Below is a small trained network, with its code and all its weights. Each question gives an input and a class and asks what happens when units are switched off, that is, made to give their printed mean instead of their output.

import numpy as np


def w(rows, s, z=0):
    codes = np.array(rows[::2]) - 128.0
    scale = np.full(codes.shape[1], s)
    scale[-1] = z or s
    return codes * scale


def f(y):
    return y / 2 * (1 + np.tanh(0.7978845608 * (y + 0.044715 * y**3)))


def log_softmax(a):
    a = a - a.max(-1, keepdims=True)
    return a - np.log(np.exp(a).sum(-1, keepdims=True))


def net(x, mask):
    res = np.array(x, float).reshape(1, 7) / 4 @ E
    y = f(res @ A[0][:, :-1].T + A[0][:, -1])
    res = res + np.where(mask, y, B[0][:, -1]) @ B[0][:, :-1]
    return log_softmax(res[-1] @ U[:, :-1].T + U[:, -1])


A, B = {}, {}
E = w([
[154,117,120,110,104,125],'x0',
[155,106,125,118,110,121],'x1',
[102,125,154,149,168,131],'x2',
[125,136,86,62,180,10],'x3',
[140,117,118,134,116,121],'x4',
[213,128,55,121,220,193],'x5',
[46,31,73,75,116,171],'x6',
],0.012)
A[0] = w([
[135,113,116,141,179,147,120],'n1',
[166,165,162,155,125,120,2],'n2',
[174,139,36,133,195,174,130],'n3',
[74,72,104,91,125,160,59],'n4',
[118,116,144,170,88,182,73],'n5',
[199,214,182,154,131,80,42],'n6',
[164,138,89,125,140,156,166],'n7',
[65,63,71,108,126,135,59],'n8',
[117,129,173,151,77,192,134],'n9',
[149,142,151,171,90,167,63],'n10',
[55,133,200,119,32,74,131],'n11',
[156,126,143,159,110,248,141],'n12',
[108,128,84,82,170,60,151],'n13',
[153,169,135,154,121,115,34],'n14',
[96,107,100,108,123,148,60],'n15',
[137,154,114,80,165,45,100],'n16',
[123,133,102,133,144,80,99],'n17',
[68,122,188,130,47,70,158],'n18',
[144,143,145,82,140,160,122],'n19',
[143,130,157,162,136,107,21],'n20',
[85,98,103,103,123,147,38],'n21',
[130,133,111,88,159,83,166],'n22',
[182,130,79,118,202,188,137],'n23',
[85,85,100,114,125,150,48],'n24',
[108,125,110,102,156,74,85],'n25',
],0.014,0.0021)
B[0] = w([
[173,132,119,130,116,103,164],'n1',
[162,142,127,102,122,187,168],'n2',
[177,138,147,157,170,62,232],'n3',
[183,153,134,110,95,194,186],'n4',
[68,116,86,106,118,123,176],'n5',
[168,154,155,94,116,252,225],'n6',
[133,146,142,160,160,98,174],'n7',
[147,163,149,95,120,199,196],'n8',
[57,90,118,116,105,106,189],'n9',
[68,110,119,102,110,132,172],'n10',
[178,140,129,171,191,56,249],'n11',
[43,86,97,102,106,89,214],'n12',
[52,86,103,127,109,116,212],'n13',
[153,133,146,121,111,172,158],'n14',
[139,130,161,129,144,174,156],'n15',
[35,98,109,108,98,130,212],'n16',
[104,108,115,107,108,118,162],'n17',
[188,138,127,173,161,61,235],'n18',
[125,143,119,152,140,127,140],'n19',
[151,139,121,121,105,138,145],'n20',
[135,145,157,133,118,187,164],'n21',
[75,111,118,122,106,109,184],'n22',
[177,142,140,178,150,62,228],'n23',
[158,153,139,106,117,180,169],'n24',
[90,105,108,118,107,120,180],'n25',
],0.023,0.018)
U = w([
[166,143,127,184,172,24,197],'0',
[1,46,55,73,44,97,179],'1',
[165,188,168,61,62,247,2],'2',
],0.009,0.00099)

Each question gives the input, the list of numbers given to net, and the class t.
The units are the neurons (one row each of A and B). Each row of codes is followed by its name. A weight is (code - 128) times the scale printed after its matrix; where a second scale follows, it is the last column's (A, B and U).
mask holds one flag per neuron, in row order. A switched-off neuron (its flag False) gives its mean, the last column of its row in B, instead of its output. The means were averaged over made-up inputs and are rounded, as every weight is.
A unit's drop is (log p(t) with every unit on - log p(t) with that unit switched off) / (log p(t) with every unit on - log p(t) with every unit switched off).
The circuit of an input: a set's keep is (log p(t) with only the set's units on - log p(t) with every unit switched off) / (log p(t) with every unit on - log p(t) with every unit switched off). Starting from the 12 units with the biggest drops (on a tie, the unit counted first), units are removed one at a time, each time the one whose removal leaves the highest keep (on an exact tie, the one counted first), for as long as the keep stays at least 0.8.
circuit, biggest first: the units of the circuit, biggest drop first
top k neurons: the k neurons with the biggest drops, biggest first
drop of u: that unit's drop, to one decimal
input [7,2,6,4,6,-3,-5], class 2: circuit, biggest first => n6
input [-5,-7,1,-2,-7,-5,5], class 0: top 2 neurons => n11, n6
input [-5,-7,0,1,5,3,-4], class 2: top 2 neurons => n11, n6
input [3,-5,1,-2,2,3,-4], class 2: top 2 neurons => n11, n18
input [7,7,-3,-7,1,-7,5], class 0: top 3 neurons => n11, n18, n16
input [0,4,5,-4,-6,5,6], class 2: top 2 neurons => n11, n4
input [3,-2,-8,5,-8,-7,4], class 0: top 2 neurons => n11, n18
input [-3,4,-7,-6,8,-8,7], class 0: drop of n11 => 2.6
input [3,2,4,5,-2,4,-1], class 1: drop of n11 => 0.9
input [-5,-6,3,7,-2,-8,3], class 0: top 2 neurons => n11, n18
input [8,1,-6,4,-8,-4,-5], class 2: drop of n6 => 1.5
